Below are the code and all the weights of a small trained network. Each question names an input and a class and asks about switching units off, where a switched-off unit gives its printed mean instead of its output.

import numpy as np


def w(rows, s, z=0):
    codes = np.array(rows[::2]) - 128.0
    scale = np.full(codes.shape[1], s)
    scale[-1] = z or s
    return codes * scale


def norm(h):
    return h / np.sqrt((h * h).mean(-1, keepdims=True) + 1e-5)


def f(y):
    return np.maximum(y, 0)


def log_softmax(a):
    a = a - a.max(-1, keepdims=True)
    return a - np.log(np.exp(a).sum(-1, keepdims=True))


def net(x, mask):
    res = np.array(x, float).reshape(1, 4) / 4 @ E
    u = 0
    for l in range(2):
        y = f(norm(res) @ A[l][:, :-1].T + A[l][:, -1])
        res = res + np.where(mask[u : u + 15], y, B[l][:, -1]) @ B[l][:, :-1]
        u += 15
    return log_softmax(norm(res)[-1] @ U[:, :-1].T + U[:, -1])


A, B = {}, {}
E = w([
[75,6,127,90,186],'x0',
[18,161,4,227,201],'x1',
[45,201,171,45,181],'x2',
[181,127,211,181,218],'x3',
],0.0031)
A[0] = w([
[145,132,166,148,159,79],'L0N1',
[175,112,198,55,87,47],'L0N2',
[109,152,102,149,149,92],'L0N3',
[114,7,166,55,150,91],'L0N4',
[137,152,140,139,114,71],'L0N5',
[126,126,117,112,112,55],'L0N6',
[172,100,149,112,107,70],'L0N7',
[145,161,136,138,110,40],'L0N8',
[214,62,122,165,74,43],'L0N9',
[192,232,163,130,68,39],'L0N10',
[181,121,216,155,173,63],'L0N11',
[113,113,109,57,35,60],'L0N12',
[127,64,127,112,155,31],'L0N13',
[110,186,187,34,155,3],'L0N14',
[130,127,153,123,113,70],'L0N15',
],0.013,0.0027)
B[0] = w([
[146,110,98,89,129,162],'L0N1',
[152,65,157,223,192,252],'L0N2',
[148,109,146,170,152,171],'L0N3',
[160,251,86,185,52,253],'L0N4',
[131,151,110,141,110,146],'L0N5',
[143,121,122,116,138,137],'L0N6',
[117,94,135,175,158,189],'L0N7',
[132,161,107,146,105,151],'L0N8',
[27,102,194,72,101,237],'L0N9',
[163,251,75,187,54,238],'L0N10',
[178,106,103,29,163,216],'L0N11',
[192,98,110,28,176,215],'L0N12',
[133,193,99,144,95,169],'L0N13',
[19,81,190,80,102,207],'L0N14',
[132,117,137,146,142,146],'L0N15',
],0.022,0.0071)
A[1] = w([
[144,95,135,96,147,57],'L1N1',
[137,115,119,137,135,28],'L1N2',
[189,91,62,64,190,4],'L1N3',
[144,73,179,208,205,68],'L1N4',
[170,115,96,38,168,8],'L1N5',
[148,101,157,134,92,37],'L1N6',
[188,152,116,74,154,92],'L1N7',
[84,91,58,158,201,63],'L1N8',
[150,96,120,155,143,75],'L1N9',
[184,80,154,152,87,10],'L1N10',
[129,94,117,170,180,57],'L1N11',
[152,90,140,172,140,6],'L1N12',
[70,104,178,84,99,81],'L1N13',
[182,115,102,64,138,41],'L1N14',
[10,87,155,94,86,37],'L1N15',
],0.012,0.0018)
B[1] = w([
[156,171,83,119,85,155],'L1N1',
[108,135,139,144,122,134],'L1N2',
[244,67,51,19,143,186],'L1N3',
[166,76,77,253,238,255],'L1N4',
[169,74,27,47,130,189],'L1N5',
[53,183,159,75,176,151],'L1N6',
[62,52,82,74,146,194],'L1N7',
[133,197,207,97,255,185],'L1N8',
[120,110,182,149,137,166],'L1N9',
[33,183,112,59,237,175],'L1N10',
[111,90,125,217,135,186],'L1N11',
[110,118,118,164,188,178],'L1N12',
[87,61,230,150,45,203],'L1N13',
[192,68,98,76,160,182],'L1N14',
[43,33,222,119,39,221],'L1N15',
],0.015,0.0054)
U = w([
[154,232,96,158,59,193],'0',
[130,103,163,192,251,102],'1',
[59,72,221,99,55,176],'2',
[188,69,75,23,154,146],'3',
[148,102,113,146,128,6],'4',
],0.011,0.0022)

Each question gives the input, the list of numbers given to net, and the class t.
The units are the neurons (one row each of A and B). Each row of codes is followed by its name. A weight is (code - 128) times the scale printed after its matrix; where a second scale follows, it is the last column's (A, B and U).
mask holds one flag per neuron, layer by layer. A switched-off neuron (its flag False) gives its mean, the last column of its row in B, instead of its output. The means were averaged over made-up inputs and are rounded, as every weight is.
A unit's drop is (log p(t) with every unit on - log p(t) with that unit switched off) / (log p(t) with every unit on - log p(t) with every unit switched off).
The circuit of an input: a set's keep is (log p(t) with only the set's units on - log p(t) with every unit switched off) / (log p(t) with every unit on - log p(t) with every unit switched off). Starting from the 12 units with the biggest drops (on a tie, the unit counted first), units are removed one at a time, each time the one whose removal leaves the highest keep (on an exact tie, the one counted first), for as long as the keep stays at least 0.8.
units of the circuit, in order: the units of the circuit, biggest drop first
unit that matters most: the unit with the biggest drop
k most important neurons: the k neurons with the biggest drops, biggest first
top k neurons in layer l: the k neurons of layer l with the biggest drops, biggest first
input [4,7,-1,-8], class 3: unit that matters most => L0N9
input [-1,-7,-6,0], class 1: 2 most important neurons => L0N2, L0N14
input [-8,-2,-8,4], class 0: top 3 neurons in layer 0 => L0N10, L0N14, L0N8
input [2,0,-8,7], class 2: 2 most important neurons => L0N9, L0N12
input [7,7,8,3], class 2: top 2 neurons in layer 0 => L0N2, L0N10
input [-8,8,2,1], class 0: 3 most important neurons => L0N2, L0N7, L1N4
input [-3,-4,-2,-2], class 1: 2 most important neurons => L0N2, L0N4
input [1,-7,-1,-6], class 1: 3 most important neurons => L0N2, L0N11, L0N7
input [-1,2,8,8], class 2: top 2 neurons in layer 0 => L0N14, L0N12
input [-2,-5,6,7], class 3: 2 most important neurons => L0N11, L0N9
input [-4,1,-6,1], class 2: 2 most important neurons => L0N9, L0N4
input [-5,-4,-3,-5], class 0: 2 most important neurons => L0N10, L0N11
input [4,-8,-6,-7], class 1: 3 most important neurons => L0N2, L0N11, L0N14
input [3,0,5,4], class 2: units of the circuit, in order => L0N14
input [-6,2,-3,7], class 3: top 2 neurons in layer 0 => L0N11, L0N4
input [5,-4,5,5], class 0: top 3 neurons in layer 0 => L0N4, L0N12, L0N9
input [-4,-5,-7,8], class 3: 2 most important neurons => L0N11, L0N14
input [-6,-7,1,0], class 1: 4 most important neurons => L0N2, L0N4, L0N7, L0N13
input [-8,-5,-3,6], class 0: top 2 neurons in layer 0 => L0N10, L0N12
input [0,-8,-3,0], class 1: units of the circuit, in order => L0N2
input [-5,-6,-2,-1], class 1: top 4 neurons in layer 0 => L0N2, L0N4, L0N7, L0N13
input [-4,-4,-5,7], class 3: top 2 neurons in layer 0 => L0N11, L0N14
input [-6,-1,4,-8], class 3: top 2 neurons in layer 0 => L0N12, L0N4
input [4,1,2,7], class 3: top 2 neurons in layer 0 => L0N11, L0N10
input [0,-6,2,-5], class 1: 2 most important neurons => L0N2, L0N11
input [-8,-2,0,6], class 0: 2 most important neurons => L0N10, L0N12
input [7,-6,5,1], class 0: unit that matters most => L0N4
